Below are the code and all the weights of a small trained network. Each question names an input and a target symbol and asks about switching units off, where a switched-off unit gives its printed mean instead of its output.

import numpy as np


def w(rows, s, z=0):
    codes = np.array(rows[::2]) - 128.0
    scale = np.full(codes.shape[1], s)
    scale[-1] = z or s
    return codes * scale


def norm(h):
    return h / np.sqrt((h * h).mean(-1, keepdims=True) + 1e-5)


def f(y):
    return y / 2 * (1 + np.tanh(0.7978845608 * (y + 0.044715 * y**3)))


def softmax(a):
    e = np.exp(a - a.max(-1, keepdims=True))
    return e / e.sum(-1, keepdims=True)


def log_softmax(a):
    a = a - a.max(-1, keepdims=True)
    return a - np.log(np.exp(a).sum(-1, keepdims=True))


def net(x, mask):
    ids = ['Ψαβγεζθλπσφ'.index(c) for c in x.split()]
    T = len(ids)
    res = E[ids] + P[:T]
    u = 0
    for l in range(2):
        r = norm(res)
        for j in range(3):
            rows = slice(4 * j, 4 * j + 4)
            q, k, v = (r @ M[l][rows].T for M in (Q, K, V))
            z = softmax(np.where(np.tri(T) > 0, q @ k.T / 4**0.5, -1e9)) @ v
            o = O[l][rows]
            res = res + np.where(mask[u + j], z, o[:, -1]) @ o[:, :-1]
        u += 3
        y = f(norm(res) @ A[l][:, :-1].T + A[l][:, -1])
        res = res + np.where(mask[u : u + 8], y, B[l][:, -1]) @ B[l][:, :-1]
        u += 8
    return log_softmax(norm(res)[-1] @ U[:, :-1].T + U[:, -1])


Q, K, V, O, A, B = {}, {}, {}, {}, {}, {}
E = w([
[105,171,100,87,125,35,188,90],'Ψ',
[230,231,136,97,175,136,188,40],'α',
[153,166,216,83,121,94,154,151],'β',
[176,249,72,98,60,135,196,162],'γ',
[113,146,129,108,67,131,128,181],'ε',
[32,187,101,150,184,111,122,255],'ζ',
[142,164,94,96,91,107,108,51],'θ',
[141,226,23,119,216,146,130,97],'λ',
[120,106,138,140,196,80,102,112],'π',
[132,239,63,145,202,93,220,116],'σ',
[153,100,122,121,114,238,46,123],'φ',
],0.00097)
P = w([
[106,121,136,139,114,139,114,116],'0',
[113,118,187,99,173,131,254,123],'1',
[155,122,111,119,136,109,114,131],'2',
[161,78,141,146,144,130,154,136],'3',
[96,144,165,79,183,158,182,177],'4',
[161,127,114,123,128,96,118,133],'5',
],0.0033)
Q[0] = w([
[42,159,177,154,109,70,165,158],'L0H0',
[255,38,66,174,194,124,139,177],'L0H0',
[84,169,149,152,132,39,105,164],'L0H0',
[196,95,108,63,99,161,67,83],'L0H0',
[183,139,108,112,194,62,110,145],'L0H1',
[113,146,180,134,106,166,164,135],'L0H1',
[112,123,191,132,120,164,143,171],'L0H1',
[103,122,59,126,99,142,107,93],'L0H1',
[64,30,175,170,174,200,148,211],'L0H2',
[76,137,120,128,43,172,123,55],'L0H2',
[141,145,129,108,226,126,179,204],'L0H2',
[198,99,140,161,168,69,142,225],'L0H2',
],0.0035)
K[0] = w([
[42,111,206,230,71,222,227,69],'L0H0',
[157,153,126,2,221,65,128,177],'L0H0',
[161,71,169,131,162,189,232,55],'L0H0',
[228,72,23,160,165,69,64,162],'L0H0',
[154,167,91,145,202,58,129,148],'L0H1',
[156,152,198,99,71,183,150,122],'L0H1',
[126,122,206,75,96,146,153,160],'L0H1',
[80,84,91,162,110,173,101,94],'L0H1',
[124,98,54,210,44,142,41,58],'L0H2',
[52,120,148,236,71,166,155,83],'L0H2',
[162,140,85,83,177,144,71,199],'L0H2',
[225,183,80,7,153,51,121,131],'L0H2',
],0.0035)
V[0] = w([
[145,111,27,163,112,88,96,129],'L0H0',
[134,118,172,132,139,206,235,92],'L0H0',
[130,177,158,98,103,108,109,195],'L0H0',
[103,129,146,95,164,145,106,141],'L0H0',
[142,161,148,143,120,123,133,139],'L0H1',
[106,104,100,83,129,137,139,125],'L0H1',
[118,114,121,115,130,136,138,124],'L0H1',
[127,127,128,130,127,128,131,128],'L0H1',
[52,133,205,155,195,175,202,150],'L0H2',
[131,225,219,152,141,120,137,176],'L0H2',
[104,8,76,68,132,197,104,138],'L0H2',
[99,65,98,181,123,145,212,122],'L0H2',
],0.0016)
O[0] = w([
[106,203,161,145,166,135,175,194,31],'L0H0',
[185,107,72,146,121,201,94,50,254],'L0H0',
[98,55,99,119,98,107,146,158,119],'L0H0',
[149,112,138,114,131,125,106,153,155],'L0H0',
[114,95,106,120,122,129,128,98,137],'L0H1',
[144,168,131,157,126,103,129,153,152],'L0H1',
[142,148,129,138,124,113,125,139,146],'L0H1',
[129,129,129,128,127,126,128,127,130],'L0H1',
[98,76,209,59,193,147,129,205,228],'L0H2',
[62,5,112,75,147,171,140,112,187],'L0H2',
[221,207,154,157,81,92,99,214,60],'L0H2',
[136,202,181,136,173,114,159,191,118],'L0H2',
],0.0015,0.00047)
A[0] = w([
[142,248,151,198,128,116,167,210,161],'L0N0',
[56,108,90,145,139,22,213,111,99],'L0N1',
[201,69,240,93,65,79,191,111,68],'L0N2',
[64,132,183,164,22,241,58,189,7],'L0N3',
[166,40,166,114,217,154,120,191,47],'L0N4',
[215,145,120,144,222,96,193,56,64],'L0N5',
[177,174,97,168,110,128,146,96,119],'L0N6',
[163,185,172,163,120,122,137,140,136],'L0N7',
],0.0019,0.0014)
B[0] = w([
[97,23,111,80,131,152,107,38,185],'L0N0',
[161,163,219,65,114,194,118,153,159],'L0N1',
[103,124,3,174,187,180,108,120,170],'L0N2',
[214,123,145,135,104,95,171,194,13],'L0N3',
[110,192,85,112,66,99,138,90,195],'L0N4',
[106,79,142,157,59,137,136,209,255],'L0N5',
[75,104,165,103,144,133,113,151,122],'L0N6',
[108,101,103,89,126,130,125,126,136],'L0N7',
],0.0019,0.00074)
Q[1] = w([
[140,138,160,137,109,202,151,150],'L1H0',
[121,169,154,119,98,128,67,150],'L1H0',
[189,88,63,119,148,82,155,88],'L1H0',
[139,73,130,143,147,174,194,121],'L1H0',
[37,164,211,116,123,144,113,98],'L1H1',
[161,209,96,57,113,36,57,147],'L1H1',
[134,118,142,206,59,107,174,135],'L1H1',
[56,74,192,253,87,222,201,103],'L1H1',
[170,172,87,49,159,69,88,89],'L1H2',
[123,66,144,205,103,203,180,150],'L1H2',
[188,52,70,152,151,162,180,163],'L1H2',
[209,120,47,55,185,61,111,145],'L1H2',
],0.006)
K[1] = w([
[78,98,153,127,123,202,150,80],'L1H0',
[86,214,165,93,111,123,84,145],'L1H0',
[167,94,102,168,115,77,168,197],'L1H0',
[128,50,116,167,141,165,167,80],'L1H0',
[85,116,68,179,198,225,174,131],'L1H1',
[64,144,204,181,26,150,118,109],'L1H1',
[197,158,27,137,170,115,88,58],'L1H1',
[168,132,3,94,236,119,131,118],'L1H1',
[43,117,160,155,104,150,108,47],'L1H2',
[216,156,73,94,157,81,124,195],'L1H2',
[147,184,47,45,165,62,86,95],'L1H2',
[62,132,121,112,128,120,110,40],'L1H2',
],0.0051)
V[1] = w([
[130,121,160,86,108,184,183,156],'L1H0',
[147,185,154,151,160,125,147,83],'L1H0',
[115,100,141,130,66,187,85,113],'L1H0',
[163,97,91,109,124,120,174,135],'L1H0',
[153,106,202,156,191,84,99,106],'L1H1',
[132,3,113,166,105,82,168,124],'L1H1',
[75,191,122,179,100,71,147,172],'L1H1',
[47,51,116,85,145,88,156,160],'L1H1',
[123,183,83,153,179,134,167,137],'L1H2',
[195,97,148,110,84,134,199,115],'L1H2',
[131,142,147,120,67,171,35,135],'L1H2',
[149,109,155,73,117,72,191,133],'L1H2',
],0.003)
O[1] = w([
[107,107,127,167,165,65,47,121,255],'L1H0',
[91,158,95,118,55,99,127,188,137],'L1H0',
[113,137,160,96,172,50,184,92,26],'L1H0',
[130,158,160,156,149,150,64,163,247],'L1H0',
[102,169,41,138,174,17,126,122,171],'L1H1',
[98,128,92,54,120,116,195,237,78],'L1H1',
[134,94,161,185,136,133,250,112,12],'L1H1',
[192,193,142,114,45,116,197,188,239],'L1H1',
[110,112,210,93,172,98,167,88,125],'L1H2',
[86,115,56,126,85,184,135,39,148],'L1H2',
[197,88,126,216,100,177,95,189,37],'L1H2',
[77,199,96,96,86,122,99,63,220],'L1H2',
],0.0024,0.00082)
A[1] = w([
[135,214,164,67,45,81,163,137,127],'L1N0',
[50,192,113,155,77,127,185,50,121],'L1N1',
[187,138,155,155,77,134,208,213,113],'L1N2',
[5,140,186,52,162,134,250,57,2],'L1N3',
[91,96,47,67,138,177,65,188,55],'L1N4',
[111,68,143,115,77,216,129,62,169],'L1N5',
[175,150,139,223,110,101,106,94,149],'L1N6',
[179,154,110,51,143,143,93,162,178],'L1N7',
],0.0032,0.0019)
B[1] = w([
[147,114,129,186,193,201,125,103,176],'L1N0',
[255,134,164,132,128,111,82,105,157],'L1N1',
[155,140,112,66,106,92,43,88,149],'L1N2',
[147,60,63,41,128,150,199,177,253],'L1N3',
[178,86,187,123,86,115,140,63,148],'L1N4',
[93,184,113,88,176,112,121,202,155],'L1N5',
[82,140,111,92,93,174,210,105,144],'L1N6',
[63,107,164,148,121,113,191,123,196],'L1N7',
],0.0031,0.0026)
U = w([
[55,200,68,190,59,169,199,70,54],'Ψ',
[99,31,205,133,34,86,144,82,65],'α',
[160,167,42,98,13,120,62,174,95],'β',
[60,201,148,87,164,209,116,210,224],'γ',
[163,65,74,53,164,145,203,155,245],'ε',
[250,197,138,155,144,161,117,41,124],'ζ',
[134,30,74,233,158,201,81,157,90],'θ',
[193,136,220,127,146,46,76,213,57],'λ',
[105,168,40,180,160,1,146,157,59],'π',
[45,141,241,189,207,138,178,95,67],'σ',
[71,128,88,90,186,90,23,43,140],'φ',
],0.0073,0.0011)

Each question gives the input, a string of symbols that net reads in full, and the target symbol t.
The units are the heads (4 rows each of Q, K, V and O) and the neurons (one row each of A and B). Each row of codes is followed by its name. A weight is (code - 128) times the scale printed after its matrix; where a second scale follows, it is the last column's (O, A, B and U).
mask holds one flag per unit, layer by layer, with each layer's heads first. A switched-off unit (its flag False) gives its mean, the last column of its rows in O or B, instead of its output. The means were averaged over made-up inputs and are rounded, as every weight is.
A unit's drop is (log p(t) with every unit on - log p(t) with that unit switched off) / (log p(t) with every unit on - log p(t) with every unit switched off).
The circuit of an input: a set's keep is (log p(t) with only the set's units on - log p(t) with every unit switched off) / (log p(t) with every unit on - log p(t) with every unit switched off). Starting from the 12 units with the biggest drops (on a tie, the unit counted first), units are removed one at a time, each time the one whose removal leaves the highest keep (on an exact tie, the one counted first), for as long as the keep stays at least 0.8.
units of the circuit, in order: the units of the circuit, biggest drop first
unit that matters most: the unit with the biggest drop
top k neurons in layer l: the k neurons of layer l with the biggest drops, biggest first
heads that matter: for each layer, one digit per head in row order, 1 if its drop is at least 0.15 and else 0, layers parted by /
drop when u is switched off: that unit's drop, to one decimal
input φ ε ζ λ α Ψ, target φ: unit that matters most -> L0N3
input λ φ φ β λ λ, target λ: units of the circuit, in order -> [L1H2 L1N3]
input ζ λ σ φ γ λ, target ζ: units of the circuit, in order -> [L1H1 L1N3]
input θ ζ ε ζ, target β: heads that matter -> 100 / 010
input α π α π ζ λ, target α: top 3 neurons in layer 1 -> [L1N4 L1N7 L1N3]
input ε α β Ψ, target α: heads that matter -> 000 / 010
input λ ζ Ψ λ, target ζ: heads that matter -> 000 / 001
input φ ε α γ φ α, target φ: heads that matter -> 000 / 010
input β λ β γ, target α: heads that matter -> 000 / 110
input α Ψ Ψ λ φ φ, target α: top 2 neurons in layer 1 -> [L1N4 L1N7]
input σ λ α, target σ: heads that matter -> 000 / 001
input β φ φ α Ψ Ψ, target β: heads that matter -> 001 / 011
input λ Ψ ε, target λ: top 2 neurons in layer 1 -> [L1N3 L1N2]
input β β ζ θ, target λ: unit that matters most -> L1H2
input φ λ λ, target φ: top 2 neurons in layer 0 -> [L0N3 L0N5]
input φ θ λ φ, target σ: top 3 neurons in layer 1 -> [L1N3 L1N6 L1N1]
input ζ γ γ γ, target γ: top 2 neurons in layer 1 -> [L1N5 L1N3]
input β θ β λ, target α: top 2 neurons in layer 1 -> [L1N4 L1N3]
input ζ λ θ ε, target Ψ: top 2 neurons in layer 1 -> [L1N6 L1N3]
input σ α π φ ζ β, target σ: top neuron in layer 0 -> [L0N2]
input α θ γ, target α: top 2 neurons in layer 1 -> [L1N4 L1N7]
input γ ε β β, target α: top 2 neurons in layer 1 -> [L1N4 L1N3]
input ε φ ζ π, target λ: drop when L1H1 is switched off -> 0.1
input σ ε ε θ, target β: drop when L1H1 is switched off -> 0.7
input ε Ψ γ λ ε λ, target ε: top 2 neurons in layer 0 -> [L0N3 L0N1]
input α φ α β φ π, target α: drop when L1N3 is switched off -> 0.2
input Ψ α β, target Ψ: unit that matters most -> L0N1
input θ α φ γ, target θ: drop when L1N3 is switched off -> 0.1
input σ γ φ, target σ: top 2 neurons in layer 1 -> [L1N3 L1N7]
